Moves between elements:
Rek: e>Duv, y>Reb, m>Nep, f>Rup
Pev: e>Vap, y>Ras, m>Bon, f>Viz
Fud: e>Maf, y>Zom, m>Vol, f>Nov
Zov: e>Tav, y>Tur, m>Nav, f>Vid
Mig: e>Fep, y>Tav, m>Fab, f>Ges
Rup: e>Rek, y>Tuz, m>Dip, f>Tid
Kul: e>Muv, y>Met, m>Fud, f>Tek
Roz: e>Zat, y>Reg, m>Fis, f>Kon
Bim: e>Fuz, y>Pev, m>Ras, f>Mik
Bas: e>Pag, y>Vul, m>Med, f>Lis
Pag: e>Nok, y>Ruk, m>Tob, f>Bas
Sos: e>Kob, y>Tam, m>Fot, f>Teb
Pak: e>Tur, y>Gik, m>Fon, f>Nen
Kom: e>Lum, y>Ger, m>Muk, f>Nep
Tar: e>Zut, y>Gul, m>Rek, f>Tev
Ras: e>Teb, y>Bon, m>Par, f>Pif
Pel: e>Rud, y>Rut, m>Fep, f>Saz
Rul: e>Vas, y>Maf, m>Zil, f>Met
Mov: e>Tuz, y>Luz, m>Lum, f>Duv
Mur: e>Kub, y>Lup, m>Los, f>Zat
Lis: e>Bas, y>Lun, m>Rig, f>Muk
Tuz: e>Reb, y>Dip, m>Gur, f>Mov
Kek: e>Vef, y>Ges, m>Zov, f>Rud
Bev: e>Zom, y>Sut, m>Mut, f>Vir
Lal: e>Kuv, y>Tid, m>Mov, f>Zut
Dal: e>Tek, y>Buv, m>Vas, f>Pep
Teb: e>Sos, y>Mok, m>Mon, f>Ras
Bip: e>Sut, y>Sig, m>Ros, f>Zil
Duv: e>Mov, y>Fuf, m>Kom, f>Rek
Ril: e>Fon, y>Tek, m>Mem, f>Res
Rak: e>Pif, y>Sos, m>Tam, f>Vap
Fot: e>Vuz, y>Rud, m>Rir, f>Mon
Ger: e>Nim, y>Muk, m>Nok, f>Lak
Med: e>Tob, y>Bim, m>Pev, f>Rig
Tur: e>Fab, y>Nav, m>Pep, f>Pak
Mut: e>Bak, y>Bep, m>Kon, f>Sig
Nek: e>Mik, y>Vez, m>Rak, f>Tob
Bam: e>Sig, y>Loz, m>Nel, f>Vol
Nep: e>Kom, y>Lak, m>Fer, f>Dip
Lun: e>Vul, y>Rig, m>Mik, f>Nok
Los: e>Sem, y>Meb, m>Lal, f>Taz
Vap: e>Rak, y>Teb, m>Mok, f>Pev
Nev: e>Gik, y>Ril, m>Tek, f>Fab
Tav: e>Nen, y>Fab, m>Res, f>Zov
Nel: e>Vom, y>Zat, m>Zad, f>Far
Meb: e>Tev, y>Lal, m>Tid, f>Fum
Zil: e>Bip, y>Bam, m>Loz, f>Zom
Vuz: e>Saz, y>Kek, m>Ges, f>Fot
Sig: e>Mut, y>Ros, m>Vom, f>Bam
Lup: e>Zes, y>Los, m>Meb, f>Zad
Tev: e>Tar, y>Kuv, m>Rup, f>Meb
Zad: e>Lup, y>Taz, m>Fum, f>Reg
Bep: e>Far, y>Kon, m>Kub, f>Ros
Res: e>Ril, y>Dal, m>Buv, f>Nav
Loz: e>Ros, y>Nel, m>Zat, f>Bak
Vid: e>Zov, y>Pak, m>Gik, f>Fep
Rud: e>Kek, y>Rir, m>Vid, f>Pel
Gik: e>Nav, y>Fon, m>Kul, f>Nev
Nok: e>Lun, y>Mil, m>Nek, f>Pag
Fer: e>Muk, y>Pag, m>Ruk, f>Bir
Far: e>Nel, y>Roz, m>Reg, f>Bep
Rig: e>Med, y>Mik, m>Viz, f>Mil
Sut: e>Vol, y>Mut, m>Bep, f>Bip
Viz: e>Pev, y>Pif, m>Kob, f>Vez
Mik: e>Bim, y>Viz, m>Pif, f>Nek
Reb: e>Fuf, y>Nep, m>Lak, f>Tuz
Vul: e>Ruk, y>Med, m>Bim, f>Lun
Lak: e>Ger, y>Fer, m>Pag, f>Gur
Rov: e>Par, y>Vuz, m>Kek, f>Tam
Nav: e>Res, y>Pep, m>Muv, f>Gik
Dip: e>Nep, y>Gur, m>Bir, f>Luz
Gul: e>Sar, y>Rek, m>Reb, f>Kuv
Sar: e>Tid, y>Duv, m>Fuf, f>Gul
Mem: e>Met, y>Nov, m>Bev, f>Buv
Fis: e>Taz, y>Pil, m>Tar, f>Zes
Kob: e>Bon, y>Rov, m>Vuz, f>Sos
Fon: e>Pep, y>Kul, m>Met, f>Ril
Muk: e>Lis, y>Nok, m>Mil, f>Fer
Kon: e>Roz, y>Kub, m>Zes, f>Vom
Gur: e>Lak, y>Bir, m>Bas, f>Lum
Ges: e>Mig, y>Zov, m>Tur, f>Rir
Lum: e>Gur, y>Nim, m>Lis, f>Kom
Kub: e>Reg, y>Zes, m>Sem, f>Mur
Maf: e>Vir, y>Zil, m>Bam, f>Fud
Pil: e>Fum, y>Tar, m>Gul, f>Sem
Muv: e>Buv, y>Rul, m>Maf, f>Kul
Vas: e>Nov, y>Vir, m>Bip, f>Rul
Ruk: e>Mil, y>Tob, m>Fuz, f>Vul
Vom: e>Kon, y>Mur, m>Lup, f>Nel
Saz: e>Pel, y>Vef, m>Mig, f>Vuz
Tam: e>Rov, y>Fot, m>Rud, f>Mok
Bir: e>Fer, y>Bas, m>Vul, f>Nim
Vef: e>Rut, y>Mig, m>Tav, f>Kek
Zom: e>Zil, y>Vol, m>Bak, f>Bev
Buv: e>Mem, y>Vas, m>Vir, f>Muv
Reg: e>Zad, y>Fis, m>Pil, f>Kub
Fuz: e>Vez, y>Vap, m>Teb, f>Bim
Fum: e>Meb, y>Zut, m>Sar, f>Pil
Luz: e>Dip, y>Lum, m>Nim, f>Fuf
Tek: e>Kul, y>Mem, m>Nov, f>Dal
Vez: e>Viz, y>Rak, m>Sos, f>Fuz
Pep: e>Dal, y>Muv, m>Rul, f>Fon
Nov: e>Fud, y>Bev, m>Sut, f>Vas
Kuv: e>Gul, y>Rup, m>Tuz, f>Lal
Zes: e>Fis, y>Sem, m>Tev, f>Lup
Zat: e>Mur, y>Zad, m>Taz, f>Roz
Tid: e>Rup, y>Mov, m>Luz, f>Sar
Vir: e>Bev, y>Bip, m>Sig, f>Maf
Vol: e>Bam, y>Bak, m>Far, f>Sut
Rut: e>Rir, y>Fep, m>Nen, f>Vef
Nen: e>Pak, y>Nev, m>Ril, f>Tav
Zut: e>Lal, y>Sar, m>Duv, f>Tar
Mon: e>Fot, y>Pel, m>Rut, f>Par
Pif: e>Ras, y>Kob, m>Rov, f>Rak
Bon: e>Mok, y>Par, m>Saz, f>Kob
Ros: e>Bep, y>Vom, m>Mur, f>Loz
Mil: e>Rig, y>Nek, m>Vez, f>Ruk
Sem: e>Pil, y>Tev, m>Kuv, f>Los
Bak: e>Loz, y>Far, m>Roz, f>Mut
Rir: e>Ges, y>Vid, m>Pak, f>Rut
Nim: e>Bir, y>Lis, m>Lun, f>Ger
Taz: e>Los, y>Fum, m>Zut, f>Fis
Met: e>Rul, y>Fud, m>Zom, f>Mem
Fab: e>Nev, y>Res, m>Dal, f>Tur
Mok: e>Tam, y>Mon, m>Pel, f>Bon
Par: e>Mon, y>Saz, m>Vef, f>Rov
Fep: e>Vid, y>Nen, m>Nev, f>Mig
Fuf: e>Luz, y>Kom, m>Ger, f>Reb
Tob: e>Nek, y>Fuz, m>Vap, f>Med

The rows follow the links: the fewer symbols apart two elements are, the more alike their rows tend to be.

Each row is also shifted at random along 6 hidden directions that mean nothing.

Some elements, each with a row of numbers:
Muk	[  30    7  -27  131  -25   52  -43  -51   29    9  -50   96  -58   -5  -18   81  -67    8   72   -6   46   10   32   66    0   12   58  -86  -93   34   60   64  -28  -63  -15   18   42   17]
Roz	[ -89   -3  -15   70  -55   21  -51  -22   33   19   15   77 -119   80  158   30   24   43  -89   57  -98   72    7   29   -7   49   64  -90  -14  -83   19   62  -44   80  -90  -12    2   -1]
Rup	[ 112   19  -59   54  -62  -55 -104  -56  -16  -24  -43   78  -84  -27    4  -45  -66   74  -37   20   59    8  -32   31  -20   82   10   28   31   20   28   61  -46  -87   29   24  -40  -42]
Fep	[  50  -14   30  150   90   32   66   55  114   54  -14  -77  121   69  -36    8   21  -63  -52   74 -110  -40  -15    6   54  -59   61   42  -28   46  -71  -62   32    6   12   19  -37   33]
Sut	[ -42   -5   34  -71   83   29   98   65    0   -3   14  -76   41    1  -23   34  -33  -72    1  -59  -71  -43   47  -40   -4  -82  -13    8  -16    9  -32  -49   44  -83   -4   63   15   47]
Bev	[-207   19  -44  138 -103  -50  -60  -44  -38  -25  -16   35 -134   53  177  -66  -79   58   27   53  -72   43  -58  -28  -38  101    3  -30   88  -22   21   36  -32 -104   20   59   -9  -76]
Mik	[ 256    6  -13   56   40  -70  -61   44   90   25   11    9 -172   45  108  -64  -11   50 -358   78 -108   14  -15   24  -19   39  102  107   56  -38  -85   18  -22  -24  -48   15 -142   19]
Ger	[  16   11   20  129   16  -63   24   27   10   13   16  -73  -66    0   67  -99  -10  -19  -28   50   -4   -7  -58  -41  -17   13   15   99   82   42  -57  -62   52  -34   64  -19  -55  -34]
Lis	[ -94    9    4  287    4   73   31  -32   56   45  -49   22  -54  -22  -40   67  -54  -62  159   11  118  -16    6   61    9  -15   84  -77  -85  106   33    2   26  -46   28  -45   56   13]
Bak	[ -20    5  -21  130  -64   12  -63  -53    3   -8  -19   94  -58   80  151   25  -55   46   71   44 -127   66   -6    8   -9   47   28  -77  -33  -46   53   62  -33  -57   -9   76   34  -25]
Pev	[   5  -20   53 -172   96   65   92   79   32   23   58  -40  -18    3   -7   92   60  -66 -123  -68  -55   -8   95   -4    0  -98   23  -43  -64  -62  -31  -21   25   82 -101  -21   17   96]
Teb	[ 164   17  -77  136  -48  -18 -123  -61   48  -12  -82  118  -52   35   10   12 -106   83  -81   52  -45    4  -15   66    7   76   63  -12  -29   17   31   96  -78 -144    2   95  -42  -13]
Lal	[ -30  -11   58  171   27   67   56   13   49   48   26    8  -29   71  123   70   21  -58  111   29 -101   51   27    4   10  -52   62  -77  -83  -17   11  -18   45   53  -21   -8   62   31]
Bip	[  58    5   59 -157   48   34   74   26 -109  -47   40   18 -108  -70   48   93 -104  -69  179 -174    1   12  114  -52  -72  -96  -55  -61  -88  -16   65    4   69 -172    8   96  108   58]
Fab	[ 106  -14   35  162   91   69   46   50  131   63   -2   -1  -13   90   51   80    1  -55  -99   50 -153    0   43   38   31  -66  116  -33  -95   -3  -41   -8   15    4  -55   32  -13   73]
Dal	[-129   10   -8  223   44   62   65   12   71   29  -58  -25  -17   14  -36   54 -104  -72   59    2   -7  -58   14   29    9  -32   73  -49  -53   95   -8  -12   17 -163   21   58   20   29]
Taz	[-290  -13  -20   46  -38   87   20  -22   43   37   -9   15   49   32  -43   69   76  -17   21   29   46    2    6   54   40   10   32 -128  -38  -11   19   21  -40  158  -78  -91   46   12]
Rov	[-119   15  -13  153  -42  -70  -13   -5    2   11    1  -55  -82   -2   68 -123   -3   14  -37   75   44   -2  -91  -28  -16   71   13   78  125   42  -43  -39   15   -8   53  -52  -61  -67]
Met	[  -6  -16  -18 -138  -39   37  -53  -27   -4   -9   13   84   39   48   21   70   60   53  -53    1  -71   47   38   31   19   14   -6  -94  -53 -104   40   67  -64  118  -94    0   29   20]
Zil	[-188    4  -28 -180   -5   56   31   -3  -71  -53  -20   26   -3  -32  -50   96  -88  -19   69 -128    0  -33   81  -10  -24  -28  -53 -112  -45  -19   57   47  -30 -138  -44   97   76   34]
Luz	[  32    6  -15   15  -44  -78  -44  -16  -31  -20    3  -16   24   21   57 -103    3   49   -2   54  -41   17  -71  -40   -4   53  -42   79   91   -7  -16  -14   -3  -10   55   18  -42  -66]
Gur	[ -46   -4   15  -62   72   48   85   46    7  -10  -13  -51   70  -13  -83   59  -53  -69   38  -71  -30  -60   51  -18    5  -77  -15  -17  -43   35  -11  -27   28 -113    3   73   30   50]
Bep	[ 146  -26   66  -78   80   43   69   38   14   15   31  -45  200   28  -54   48   65  -56  101  -16  -86   -2   33  -29   41 -102  -35   17  -74  -14  -10  -55   50   76   16   17   40   42]
Sem	[ 138   -6   70  -54   77   44   78   31  -10   24   37  -26  -17  -97  -95   66   45  -81   95  -87  156  -12   68   15  -10  -94    4    2  -91   41   10  -39   71   73    5  -96   52   60]
Saz	[   3  -16   43 -210   78   59   84   53  -23   -8   37  -26   42  -29  -60   95   23  -61    7 -106  -10  -19   91  -16   -3  -96  -32  -47  -74  -35    3  -15   27   18  -56   14   52   77]
Viz	[-122    7  -30   95    5   81   26  -32   28   15  -65   22   19  -68 -174   88  -50  -47  108  -48  180  -62   33   73   17  -20   34  -83  -84  101   42   23  -15  -55    3  -36   52   28]
Kom	[-209  -15   17    2  -59   62   12  -34  -27   11   26   38   52   50   70   60   73   -2  165    9  -34   62   10   -1   15   -1  -23 -127  -44  -62   56   15   -9  148  -39  -43   93  -11]
Fon	[ -95  -15    2   -7  -82   40  -42  -63  -35    3   12   76   64   25   31   43   79   33  164   19   19   70   -3   20   19   25  -28 -107  -48  -53   72   39  -28  165  -24  -60   80  -27]
Fot	[-163  -21  -58  129  -56   82  -53  -57  108   52  -61   46  224   97 -111   53   99   39   -6  125  -26   -5  -45   91  103   47   49  -99  -49    1   14   43  -95  192  -56  -57    9  -11]
Rut	[-217   21  -44  106 -119  -18  -62  -75  -50   -7  -16   53 -153  -59   25  -37  -10   43   83    9  199   27  -45   31  -33  100    5  -55   50   28   53   44  -30   36   10 -106   21  -68]
Far	[  74  -17   55    3   42  -19   56   29   -2   12   30  -92  216   44   -9  -52   68  -36  121   45  -97   -3  -46  -67   43  -55  -60   85   23   11  -37  -91   60   68   78    9    4  -19]
Mig	[ -57   -7   36    8   61   66   80   36   28   24   11  -27  -25  -20  -32   74    3  -76   27  -51   30  -20   57   12   -1  -69   34  -52  -66   21   -5  -20   34    6  -33  -23   39   57]
Nim	[-106   19   13 -152  -60  -96   -3   -1 -156  -68   58  -36 -123  -60  125 -105  -32   27   82  -65   33   34  -26 -103  -78   40 -114   55  128  -41   14  -25   40  -67   54   15   11  -68]
Fud	[-123   11   25  -48   38  -41   87   53  -56  -22   28 -113  -66  -63    1  -63  -48  -59   18  -59   51  -46   -7  -70  -41  -29  -47   68   84   46  -39  -73   68 -112   51   11  -12  -10]
Zom	[   8  -10  -32   11  -36   37  -67  -29   52   18  -15   92  -22   64   41   59   30   51 -114   44  -70   41   20   59   18   35   57  -83  -50  -66   22   72  -72   79  -91   -1   -4   18]
Tur	[-108  -17  -49    6   15   89    5  -10   78   12  -71   15  246   87 -130   90  -11   -1   -1   34 -123  -53   13   45   81  -18   14  -84  -75    7    8   32  -70  -22  -40   94   24   32]
Sos	[-267   -6  -10  -79  -46   66    5   -9    5   23   31   39 -111  -16    5   71   91    0  -88  -22  107   31   44   54   -7   22   39 -133  -23  -66   25   45  -46  192 -131 -135   35   29]
Reg	[  88    9   30   13   54  -32   58   29  -37  -20   -8  -72   44  -47  -48  -42  -73  -50  115  -45   18  -47   -9  -54  -14  -48  -48   90   20   77  -15  -64   69 -156  105   59    3   -9]
Mil	[-155    8  -67   90  -29   61  -27  -34   53    8  -71   60  -36   -2  -82   76  -62    9  -48    1   62  -37   20   81   13   35   64 -100  -49   38   29   69  -69  -67  -54   13    9   20]
Nav	[-159   10  -59 -209   -7  -64    6   26  -45  -50  -21  -85   63  -50 -124  -87  -25   28 -155  -33   49  -86  -37  -38   -4   42  -81   81  137   16  -50  -23  -40  -80    9   34  -72  -29]
Bam	[ 292    8   12 -204   52  -69  -24   37  -30  -19   37   -5 -142 -114  -64  -43   16   19 -211  -74  138  -17   38   10  -47  -10   -6  115   30   -6  -37    0   17    7  -20  -62  -77   32]
Kek	[ 125    9   34 -118  -17  -90  -13   11  -98  -38   60  -14 -122  -58   98  -87    2   24    4  -42   33   41   -9  -66  -61   12  -59   87   77  -36   -2  -23   45   -9   41  -15  -20  -33]
Med	[  58  -17   54  161   73   61   64   35   91   60    9  -30   79   75   30   52   39  -64   48   54 -111    8   13    9   43  -72   65  -18  -81   13  -29  -43   42   56   -5   -1   21   43]

In each set, the symbols that take the first to the second take the third to the fourth, perhaps in another order. Give the fourth.
Answers are names.
[-156  -13   39 -212   35   58   88   44  -66  -35   46  -23   34   22   55   88  -20  -54   90 -107 -127   10   89  -63  -21  -81  -66  -92  -46  -79   26  -10   25  -43  -48   91   90   48]
: [-296   -8  -61   44 -109  -26  -59  -44   12    2  -18  -17  139  100   38  -85   80   74  -31  132  -84   15 -110  -13   50  104  -31  -14  115  -44  -19    2  -73  133   -8  -22  -35  -85]
:: [ 121   -7   84   14   35  -48   50   39  -33   15   77  -68  -29  -13  100  -69   71  -37   73   10   -8   45  -23  -65  -21  -42  -26   92   36  -13  -32  -82   93   94   57  -66   -3  -16]
: Pep

[ 123  -13   32    2   -2  -50  -11    5    9   27   39  -49   86   -7  -23  -86  131   16  -17   71   57   20  -67  -12   29   11  -19  102   54   -2  -41  -56   27  202   37 -125  -48  -35]
: [ -57    2  -38   34    6   63  -13   -9   51    2  -46   64  -40   34  -11   95  -73    3  -70  -14  -58  -15   49   54    5   -1   59  -97  -71   -8   21   67  -52  -97  -67   77   13   46]
:: [ -49    6  -47   85 -105  -28  -92  -77  -14    5  -27   48   32  -13  -31  -55   53   70   59   71  122   24  -76   39   22   92  -12   -1   40   19   34   30  -44  120   29  -94   -9  -74]
: Tuz

[ 190    5  -29  -90  -40  -55  -98  -30  -20  -14    4   74 -111  -58  -17  -30   26   76 -134   -7  114   25    1   44  -23   57    7   40   19  -27   15   55  -41   63  -29  -65  -49  -12]
: [  -8    0    0   54  -36  -75  -27   -4  -17   -3   18  -41   37   42   88 -112   33   34    7   79  -65   29  -81  -51    5   49  -33   80  102  -13  -32  -37   11   37   58   -5  -44  -67]
:: [  93   -1   81   54   75   34   84   45    5   24   44  -26  -95  -18   72   52  -13  -83   89  -54  -11   20   59  -23  -30  -89   33  -12  -73    9    0  -39   87  -23    8   -9   47   50]
: Lis

[-363   -1    7  105   44   74  119   53   66   44   -3  -93  -49    6  -27   41    3  -94  -51   -1   35  -54   13   11   10  -34   62  -66    6   46  -47  -45   19   12  -54  -54   10   39]
: [ -76   -2  -17  158   69  -28   43   76  139   48  -22 -116   26   98   19  -77   -3  -22 -286  125 -160  -64  -65   -9   40   12   88   98   97   30 -135  -61  -10  -40  -17   36 -134    7]
:: [ -17   -8  -80 -101  -67  -30  -96  -48   10  -15  -49   25  183   16 -137  -45   59   93  -97   62   27  -27  -63   36   56   82  -43   25   56  -12    1   37  -96   91   -8  -17  -54  -45]
: Mil

[-147  -27  -12 -130  -15   83    7  -11   18    7    0   29  182   68  -58   92   86    8   16    8  -81   12   32   24   59  -18  -25 -116  -65  -77   28   30  -57  153  -86   -1   52   29]
: [ -19  -19   46 -116   10  -63   32   50  -31   -7   73  -92  118   85  125  -97   91    9  -29   53 -198   37  -51 -103   12  -11  -76   87  101  -87  -59  -75   34  105   19   25  -32  -36]
:: [-112   11    5   19   65  -10   86   54   18   10   -6 -112  -26  -56  -87  -38  -32  -68  -70  -28   87  -80   -9  -18   -7  -29   10   65   57   82  -65  -66   41  -80   26  -22  -41   16]
: Rek

[ 224   -8   26  -93   74  -18   32   26   -5   -1   -4  -56  141  -70 -173  -17   27  -33   28  -39   93  -58    3   -4   23  -61  -44  103  -16   65  -26  -52   40    3   62  -22  -19   21]
: [  17   24  -67  146  -29  -74  -63  -16   33  -11  -60   -9  -62    2   -4  -98  -94   49 -124   65    8  -43  -75   12   -8   83   34   87   96   66  -36   11  -34 -157   54   52  -95  -50]
:: [ -38   -7   29  -89  111   69   94   85   80   44   31  -50 -104  -39  -74   90   42  -78 -236  -57   58  -47   89   46   -5  -77   85  -33  -53   -7  -62  -16   12   62 -119  -74  -26  110]
: Tam

[ 110  -20   56  110   50   71   50    4   50   44    5   -3  141   35  -32   69   57  -58  168   23  -33   17   20   15   47  -79   21  -33 -109   22   15  -33   48   95   22  -28   61   32]
: [ -58    5    4  111  -12  -66   -1   16   18   18   20  -65  -70   21   87 -112   23    9  -88   78  -15    7  -76  -33  -11   46   21   87  111   11  -62  -48   21   28   34  -46  -69  -49]
:: [ -37  -13   91  -14   37   65   87   32  -18   35   80  -12  -90  -24   76   76   76  -80  121  -57   47   54   70  -12  -25  -85   15  -77  -83  -37   22  -30   75  140  -42 -101   85   52]
: Nel

[  12  -13   73  -31   28   61   60   11  -35   11   55   19  -41  -12   73   86   31  -58  168  -65   -8   55   72  -16  -22  -80   -6  -83  -98  -38   43  -11   59   67  -21  -25  100   42]
: [  68    6   13  -40   30  -52   26   22  -28   -7    9  -66   -8  -86  -84  -69    3  -21  -10  -27  131  -41  -24  -21  -14   -8  -29  102   58   65  -33  -51   42  -19   59  -52  -37  -14]
:: [  92   -2   24  -41   66    4   63   21  -19   -8  -18  -71  147  -62 -154   -2  -22  -58  122  -53   68  -67    5  -24   22  -66  -53   65  -20   83  -12  -60   53  -69   82   22   19   15]
: Tav

[ -79   13    8   44   15  -53   41   34   -2   11   19  -90 -117  -62   -3  -91    5  -30  -88    4  117  -34  -40  -20  -31   17   13   89  100   53  -60  -56   38   -8   33  -81  -59  -22]
: [ -84   -8   58  -66   27   -3   98   20  -85  -25   29 -104  197  -13  -30  -33    9  -67  285  -48  -28  -19  -19 -100   10  -70 -122   40   22   32    5  -94   84  -27  108   39   75  -28]
:: [-187   -3  -65   90   21   88   30  -15   82   10 -109  -16  226   36 -205   76  -70  -33   42   17  -24 -103    0   52   77  -16   20  -72  -59   91    3   13  -56 -120    3   91   17   27]
: Mil

[ 176  -22   91  -22  102    9   77   83   59   52   82  -69   -7   37   72    5  115  -58 -108   23  -94   29   29  -24   10  -86   42   57  -23  -51  -71  -71   70  157  -40  -67  -29   60]
: [ -79    6  -44  -52   47  -41   29   48   37  -13  -43 -107  101    1 -125  -74  -40   -5 -182   21  -30 -105  -45  -21   27   10  -13  104  101   54  -85  -43  -23 -116   25   64  -94   -6]
:: [  37    7  -82  121  -49    6 -108  -49   87   19  -65   91  -43   40  -34   13  -24   74 -178   81    4   -4  -24   93   28   85   90  -32  -13    9    4   87  -97   -5  -53    0  -59   -7]
: Sos

[ 247   15   -2   80  -14  -92  -51  -25  -46  -37  -27   -3   62    4   37  -99  -90   37  124   26  -67    1  -64  -54  -12   24  -54  125   50   48    6  -23   28 -176  141  115  -27  -64]
: [ 120    0   27  -51   24   60    4    0    0    6   16   81 -100  -22   17  118  -11  -19   14  -71   19   35   92   38  -22  -49   39  -89 -120  -36   50   50    3   10  -65   -3   58   67]
:: [-169   -9   23   98    6   74   50    4   38   36   12    7  -29   39   51   75   23  -46   68    7  -26   24   30   19    8  -31   48 -104  -63  -13   18   -1   12   63  -47  -32   59   29]
: Kek

[  92  -14  -50 -107  -57   34 -100  -66   18    6  -30  104  115  -21 -150   54   97   77  -39   19  117   14    7   90   50   46   -2  -56  -62  -30   51   77  -89  189  -60  -89    8    3]
: [ -10   -6    6  127   28   82   27   -8   72   44  -31   27   36   11  -73   91    6  -42   51    9   38  -15   34   61   33  -36   68  -75 -101   45   15   13   -2   29  -25  -31   36   43]
:: [ -21   18  -29    6  -68  -76  -58  -33  -67  -39   -6    8  -60  -21   56  -90  -43   55   21   11   26   13  -56  -32  -32   71  -44   52   92    5   13   11  -11  -70   53   20  -27  -69]
: Bak

[ 249    3  -33 -101  -37  -55 -105  -41  -20  -19   -9   70   -7  -52  -70  -38   33   82  -95    5  100   13  -15   39   -2   52  -16   61   12  -10   16   50  -46   57   -2  -45  -52  -17]
: [ -99  -11  -13  156  -62   51  -45  -44   59   43   -8   68   16   96   86   40   64   31   27   95  -72   63  -18   46   36   39   61 -101  -45  -48   28   43  -42  144  -54  -44   28  -12]
:: [-268   21 -101   37 -124  -27  -71  -85  -62  -54  -84   33   67  -11  -67  -46  -97   67  114   14   60  -37  -69    4    6  108  -64  -37   74   52   55   50  -76 -142   57   70   13  -87]
: Rul

[  -2    2   28  -14   84   61   85   47   41   37    9  -35 -108 -106 -138   75   11  -88  -69  -83  205  -58   73   56  -13  -71   66  -21  -67   67  -20  -18   35   27  -46 -110    9   81]
: [ 230  -14   12  -16   62  -34    3   31   56   23   -7  -58  163    7 -107  -54   59   -2  -82   51  -21  -39  -37    0   49  -26   -5  121   17   33  -59  -51   11   54   42  -14  -65    7]
:: [ -14   12    9   34    1  -50   34   -4  -52  -13   -7  -80   48  -90  -99  -88  -13  -28  133  -20  162  -49  -57  -37   -6    0  -56   98   67  102  -13  -68   56  -44  114  -48   -8  -48]
: Res

[-153  -13   33 -175   52  -26   84   87    1   10   67 -132   29   14   14  -62  100  -34 -183    5  -55  -24  -11  -62    4  -29  -32   64  100  -55  -93  -78   26  117  -48  -54  -57   13]
: [ -42   12   22  109   56   54   71   25   22   17  -13   -6 -147  -53  -10   76  -88  -82   45  -69   75  -30   63   24  -35  -55   61  -52  -72   65    9   -4   45 -127   -6    8   41   53]
:: [-184   -6   50   98   56   50  113   52   39   45   30  -82  -77  -17   11   29   27  -98   19  -16   54  -18   22   -4   -6  -56   49  -31  -14   38  -33  -59   63   44  -21  -81   25   36]
: Kom

[  48   17  -93   80  -13  -60  -55  -32   35  -17 -113  -40  169  -48 -243  -93  -75   39  -46   47  117 -121  -90   35   49   65  -20  123   79  145  -34   -9  -51 -154  107   42  -89  -53]
: [ -68    3   -7  -50  -65   16  -41  -38  -54  -24   15   87 -112   -1   94   48  -16   32   53  -41    5   61   37    9  -37   28   -9  -97  -31  -65   66   65  -27   13  -47    3   54   -3]
:: [-165  -20  -24   25   18   91   42   -5   64   18  -52  -26  292   81 -129   75   21  -29   87   38 -109  -50   -2   20   87  -37  -14  -74  -64   20    2   -9  -39   23  -11   61   43   20]
: Nok

